Here is a tiny trained network, its code and every weight. The questions are about switching its units off for an input and a target symbol, where a switched-off unit gives its printed mean instead of its output.

import numpy as np


def w(rows, s, z=0):
    codes = np.array(rows[::2]) - 128.0
    scale = np.full(codes.shape[1], s)
    scale[-1] = z or s
    return codes * scale


def f(y):
    return np.maximum(y, 0)


def softmax(a):
    e = np.exp(a - a.max(-1, keepdims=True))
    return e / e.sum(-1, keepdims=True)


def log_softmax(a):
    a = a - a.max(-1, keepdims=True)
    return a - np.log(np.exp(a).sum(-1, keepdims=True))


def net(x, mask):
    ids = ['αβδεζηθλμπτω'.index(c) for c in x.split()]
    T = len(ids)
    res = E[ids] + P[:T]
    u = 0
    for l in range(2):
        r = res
        for j in range(3):
            rows = slice(2 * j, 2 * j + 2)
            q, k, v = (r @ M[l][rows].T for M in (Q, K, V))
            z = softmax(np.where(np.tri(T) > 0, q @ k.T / 2**0.5, -1e9)) @ v
            o = O[l][rows]
            res = res + np.where(mask[u + j], z, o[:, -1]) @ o[:, :-1]
        u += 3
        y = f(res @ A[l][:, :-1].T + A[l][:, -1])
        res = res + np.where(mask[u : u + 4], y, B[l][:, -1]) @ B[l][:, :-1]
        u += 4
    return log_softmax(res[-1] @ U[:, :-1].T + U[:, -1])


Q, K, V, O, A, B = {}, {}, {}, {}, {}, {}
E = w([
[118,105,111,102,119],'α',
[111,114,124,106,116],'β',
[106,110,63,89,132],'δ',
[106,95,138,70,98],'ε',
[110,107,104,104,122],'ζ',
[100,110,123,99,122],'η',
[109,107,116,96,116],'θ',
[110,109,129,96,114],'λ',
[97,149,177,168,102],'μ',
[130,138,111,125,136],'π',
[164,131,3,35,191],'τ',
[168,189,129,103,184],'ω',
],0.012)
P = w([
[157,130,75,154,53],'0',
[169,1,99,205,161],'1',
[1,172,147,13,25],'2',
[243,136,90,69,132],'3',
[97,79,199,134,218],'4',
[23,196,67,42,92],'5',
[241,108,55,97,100],'6',
[95,106,191,144,248],'7',
],0.0098)
Q[0] = w([
[46,139,246,158,91],'L0H1',
[83,170,116,124,134],'L0H1',
[174,151,134,147,103],'L0H2',
[164,169,80,111,170],'L0H2',
[54,242,149,80,94],'L0H3',
[232,106,73,139,115],'L0H3',
],0.013)
K[0] = w([
[101,126,216,231,57],'L0H1',
[58,149,173,111,141],'L0H1',
[113,96,62,56,51],'L0H2',
[84,197,115,59,146],'L0H2',
[171,189,155,82,254],'L0H3',
[144,96,47,150,42],'L0H3',
],0.0095)
V[0] = w([
[132,204,117,186,118],'L0H1',
[101,114,215,129,188],'L0H1',
[51,21,128,113,163],'L0H2',
[16,188,155,67,87],'L0H2',
[152,254,175,197,154],'L0H3',
[134,209,21,110,220],'L0H3',
],0.0088)
O[0] = w([
[62,135,123,101,140,80],'L0H1',
[143,85,53,122,135,19],'L0H1',
[137,59,77,105,163,208],'L0H2',
[122,85,133,154,74,189],'L0H2',
[80,141,246,133,81,5],'L0H3',
[154,104,180,16,139,67],'L0H3',
],0.011,0.0021)
A[0] = w([
[25,229,135,107,76,177],'L0N1',
[204,84,97,53,104,253],'L0N2',
[119,40,137,185,171,166],'L0N3',
[100,135,254,200,70,94],'L0N4',
],0.009,0.0047)
B[0] = w([
[215,110,111,34,86,222],'L0N1',
[60,207,176,187,98,254],'L0N2',
[152,216,137,50,230,198],'L0N3',
[115,255,109,168,131,176],'L0N4',
],0.0085,0.008)
Q[1] = w([
[123,97,188,160,112],'L1H1',
[230,103,173,96,128],'L1H1',
[114,106,111,176,79],'L1H2',
[56,9,70,66,182],'L1H2',
[128,111,110,145,60],'L1H3',
[119,85,165,72,138],'L1H3',
],0.011)
K[1] = w([
[114,200,111,125,123],'L1H1',
[187,132,146,81,86],'L1H1',
[94,254,78,86,82],'L1H2',
[79,37,115,108,76],'L1H2',
[158,114,11,67,96],'L1H3',
[39,90,212,155,71],'L1H3',
],0.009)
V[1] = w([
[199,156,116,219,140],'L1H1',
[235,86,78,210,107],'L1H1',
[140,229,120,104,19],'L1H2',
[167,110,245,2,192],'L1H2',
[229,190,105,179,167],'L1H3',
[181,141,132,55,98],'L1H3',
],0.0066)
O[1] = w([
[136,25,98,136,156,142],'L1H1',
[130,53,123,126,92,59],'L1H1',
[181,140,134,187,182,253],'L1H2',
[81,56,112,2,187,131],'L1H2',
[74,3,141,130,138,214],'L1H3',
[164,120,88,118,162,195],'L1H3',
],0.0076,0.0068)
A[1] = w([
[61,162,65,223,190,132],'L1N1',
[31,40,85,233,2,57],'L1N2',
[241,151,132,134,98,180],'L1N3',
[201,168,229,111,1,3],'L1N4',
],0.0067,0.0057)
B[1] = w([
[162,146,198,123,118,253],'L1N1',
[181,9,206,147,94,164],'L1N2',
[94,101,62,159,121,247],'L1N3',
[214,130,137,83,174,193],'L1N4',
],0.012,0.0067)
U = w([
[176,50,88,111,246,150],'α',
[72,179,222,141,155,148],'β',
[125,122,129,126,103,93],'δ',
[164,82,166,113,105,17],'ε',
[138,107,129,124,106,86],'ζ',
[127,116,136,124,99,114],'η',
[116,129,121,129,103,93],'θ',
[153,161,116,162,132,3],'λ',
[105,118,2,121,111,250],'μ',
[120,108,93,121,95,209],'π',
[38,191,132,142,57,248],'τ',
[172,136,161,90,92,56],'ω',
],0.0084,0.0033)

Each question gives the input, a string of symbols that net reads in full, and the target symbol t.
The units are the heads (2 rows each of Q, K, V and O) and the neurons (one row each of A and B). Each row of codes is followed by its name. A weight is (code - 128) times the scale printed after its matrix; where a second scale follows, it is the last column's (O, A, B and U).
mask holds one flag per unit, layer by layer, with each layer's heads first. A switched-off unit (its flag False) gives its mean, the last column of its rows in O or B, instead of its output. The means were averaged over made-up inputs and are rounded, as every weight is.
A unit's drop is (log p(t) with every unit on - log p(t) with that unit switched off) / (log p(t) with every unit on - log p(t) with every unit switched off).
top k neurons: the k neurons with the biggest drops, biggest first
k most important neurons of layer l: the k neurons of layer l with the biggest drops, biggest first
heads that matter: for each layer, one digit per head in row order, 1 if its drop is at least 0.15 and else 0, layers parted by /
input ω θ η β ω θ, target ω: heads that matter -> 001 / 100
input μ ω λ δ ε μ, target μ: heads that matter -> 000 / 001
input μ ω π ε, target λ: heads that matter -> 011 / 010
input ε δ ω ε ω μ ω, target ε: 2 most important neurons of layer 0 -> L0N3, L0N2
input μ ω β, target ω: most important neuron of layer 0 -> L0N1
input μ ω μ δ μ β, target μ: top 3 neurons -> L0N1, L1N1, L0N3
input ω μ λ, target ω: top 3 neurons -> L1N4, L0N1, L0N2
input ω μ μ ε, target α: 2 most important neurons of layer 0 -> L0N4, L0N1
input ε μ δ ε, target ε: top 4 neurons -> L0N2, L1N2, L0N3, L0N1
input ε δ μ ω, target ε: heads that matter -> 011 / 111
input μ η θ π, target λ: heads that matter -> 011 / 010
input ω μ θ, target ω: top 3 neurons -> L1N4, L0N1, L0N2
input μ μ θ, target μ: top 3 neurons -> L0N1, L1N1, L0N3
input ε ε μ μ μ ε β, target ε: top 3 neurons -> L1N2, L0N3, L0N1
input τ ω μ ε μ τ, target τ: top 2 neurons -> L0N2, L1N4
input δ μ ε, target μ: top 2 neurons -> L0N1, L1N1
input ω ε δ, target ω: top 2 neurons -> L1N4, L0N1
input ω μ ω ω μ δ μ, target α: top 2 neurons -> L0N4, L0N1
input θ μ μ, target μ: top 3 neurons -> L0N1, L0N2, L1N1
input μ μ μ θ, target λ: heads that matter -> 111 / 010
input μ μ μ μ, target λ: 2 most important neurons of layer 0 -> L0N4, L0N1
